Below are the code and all the weights of a small trained network. Each question names an input and a class and asks about switching units off, where a switched-off unit gives its printed mean instead of its output.

import numpy as np


def w(rows, s, z=0):
    codes = np.array(rows[::2]) - 128.0
    scale = np.full(codes.shape[1], s)
    scale[-1] = z or s
    return codes * scale


def f(y):
    return y / 2 * (1 + np.tanh(0.7978845608 * (y + 0.044715 * y**3)))


def log_softmax(a):
    a = a - a.max(-1, keepdims=True)
    return a - np.log(np.exp(a).sum(-1, keepdims=True))


def net(x, mask):
    res = np.array(x, float).reshape(1, 5) / 4 @ E
    y = f(res @ A[0][:, :-1].T + A[0][:, -1])
    res = res + np.where(mask, y, B[0][:, -1]) @ B[0][:, :-1]
    return log_softmax(res[-1] @ U[:, :-1].T + U[:, -1])


A, B = {}, {}
E = w([
[188,89,76,128,167,86,161,158,66,107,110],'x0',
[158,176,49,150,44,98,147,87,220,96,216],'x1',
[166,34,103,2,104,112,62,69,166,52,140],'x2',
[141,187,193,150,97,64,80,132,180,183,134],'x3',
[119,131,114,74,104,216,58,247,129,161,193],'x4',
],0.0087)
A[0] = w([
[140,81,177,98,173,148,100,86,113,123,23,99],'n0',
[206,87,40,104,80,176,121,163,130,98,221,143],'n1',
[174,50,20,127,152,98,223,197,39,78,204,99],'n2',
[77,164,155,194,179,205,192,168,18,201,50,126],'n3',
[149,217,173,204,77,95,90,124,185,209,134,151],'n4',
[59,196,169,253,167,188,219,163,62,149,117,122],'n5',
[124,185,152,183,82,122,115,128,164,174,155,70],'n6',
[197,160,119,169,135,133,121,142,137,109,108,11],'n7',
[118,61,164,79,153,132,64,136,135,127,97,124],'n8',
[173,106,86,147,134,22,179,2,199,53,76,123],'n9',
[80,107,128,105,123,87,158,181,121,97,166,75],'n10',
[132,98,103,151,114,10,198,8,182,82,83,126],'n11',
[179,92,173,105,199,147,101,151,22,143,40,140],'n12',
[145,217,187,218,54,103,77,160,209,239,192,113],'n13',
[117,93,147,116,118,159,102,61,134,169,156,109],'n14',
[140,178,128,209,153,171,142,166,95,175,125,141],'n15',
[87,136,104,93,86,178,66,112,213,107,192,106],'n16',
[132,107,79,66,40,189,101,133,196,78,225,116],'n17',
],0.0089,0.012)
B[0] = w([
[126,152,193,61,154,168,87,125,119,192,190,181],'n0',
[157,142,41,106,98,189,173,173,181,93,70,215],'n1',
[220,203,39,141,186,159,99,178,116,107,39,212],'n2',
[101,2,117,194,144,119,181,100,83,195,39,248],'n3',
[76,168,137,140,171,34,135,131,176,158,182,210],'n4',
[75,53,132,199,168,82,235,94,84,110,67,240],'n5',
[125,126,106,144,195,63,137,135,155,163,160,154],'n6',
[94,146,131,107,84,199,102,135,120,150,116,121],'n7',
[98,145,173,61,117,186,59,132,90,139,142,178],'n8',
[210,171,191,195,42,127,165,46,56,28,200,253],'n9',
[151,139,111,150,135,153,116,120,115,122,123,121],'n10',
[210,212,180,183,91,106,108,29,66,84,170,246],'n11',
[112,144,181,56,116,154,67,160,43,174,98,232],'n12',
[54,214,132,116,177,19,119,184,220,160,185,218],'n13',
[109,126,162,102,106,141,145,93,125,120,123,139],'n14',
[98,104,96,206,138,98,175,157,110,152,80,196],'n15',
[61,100,154,95,76,179,205,114,177,60,155,193],'n16',
[77,80,95,120,86,200,139,104,184,51,141,225],'n17',
],0.0093,0.014)
U = w([
[221,174,165,183,61,111,155,18,83,64,176,234],'0',
[73,183,132,154,160,36,149,173,227,172,195,255],'1',
[225,147,2,135,151,177,144,202,110,104,76,16],'2',
[127,96,201,16,136,190,37,123,70,179,133,104],'3',
[93,37,77,91,59,218,162,127,196,82,164,82],'4',
[95,131,133,111,144,69,101,243,84,194,139,35],'5',
[94,45,129,210,161,126,214,122,56,171,49,72],'6',
],0.0098,0.0029)

Each question gives the input, the list of numbers given to net, and the class t.
The units are the neurons (one row each of A and B). Each row of codes is followed by its name. A weight is (code - 128) times the scale printed after its matrix; where a second scale follows, it is the last column's (A, B and U).
mask holds one flag per neuron, in row order. A switched-off neuron (its flag False) gives its mean, the last column of its row in B, instead of its output. The means were averaged over made-up inputs and are rounded, as every weight is.
A unit's drop is (log p(t) with every unit on - log p(t) with that unit switched off) / (log p(t) with every unit on - log p(t) with every unit switched off).
The circuit of an input: a set's keep is (log p(t) with only the set's units on - log p(t) with every unit switched off) / (log p(t) with every unit on - log p(t) with every unit switched off). Starting from the 12 units with the biggest drops (on a tie, the unit counted first), units are removed one at a time, each time the one whose removal leaves the highest keep (on an exact tie, the one counted first), for as long as the keep stays at least 0.8.
units of the circuit, in order: the units of the circuit, biggest drop first
k most important neurons: the k neurons with the biggest drops, biggest first
drop when u is switched off: that unit's drop, to one decimal
input [-1,1,-4,0,4], class 1: units of the circuit, in order	n13
input [4,-8,6,-5,-8], class 3: 3 most important neurons	n12, n0, n8
input [5,-2,7,-3,6], class 2: 2 most important neurons	n2, n1
input [1,-7,6,-7,-7], class 3: 3 most important neurons	n12, n0, n8
input [6,-3,-2,-5,-8], class 0: 2 most important neurons	n9, n11
input [-4,-6,2,3,-6], class 3: 2 most important neurons	n0, n12
input [2,8,-3,-3,8], class 4: 2 most important neurons	n17, n16
input [1,6,-6,-8,1], class 6: 2 most important neurons	n5, n15
input [0,-2,-8,6,3], class 1: 3 most important neurons	n13, n4, n6
input [6,5,7,2,7], class 4: drop when n17 is switched off	0.1
input [-7,0,1,-7,4], class 4: drop when n12 is switched off	0.0
input [3,5,5,-2,3], class 4: drop when n17 is switched off	0.3
input [5,5,3,-3,4], class 2: drop when n2 is switched off	1.4
input [6,5,2,-5,5], class 2: units of the circuit, in order	n2
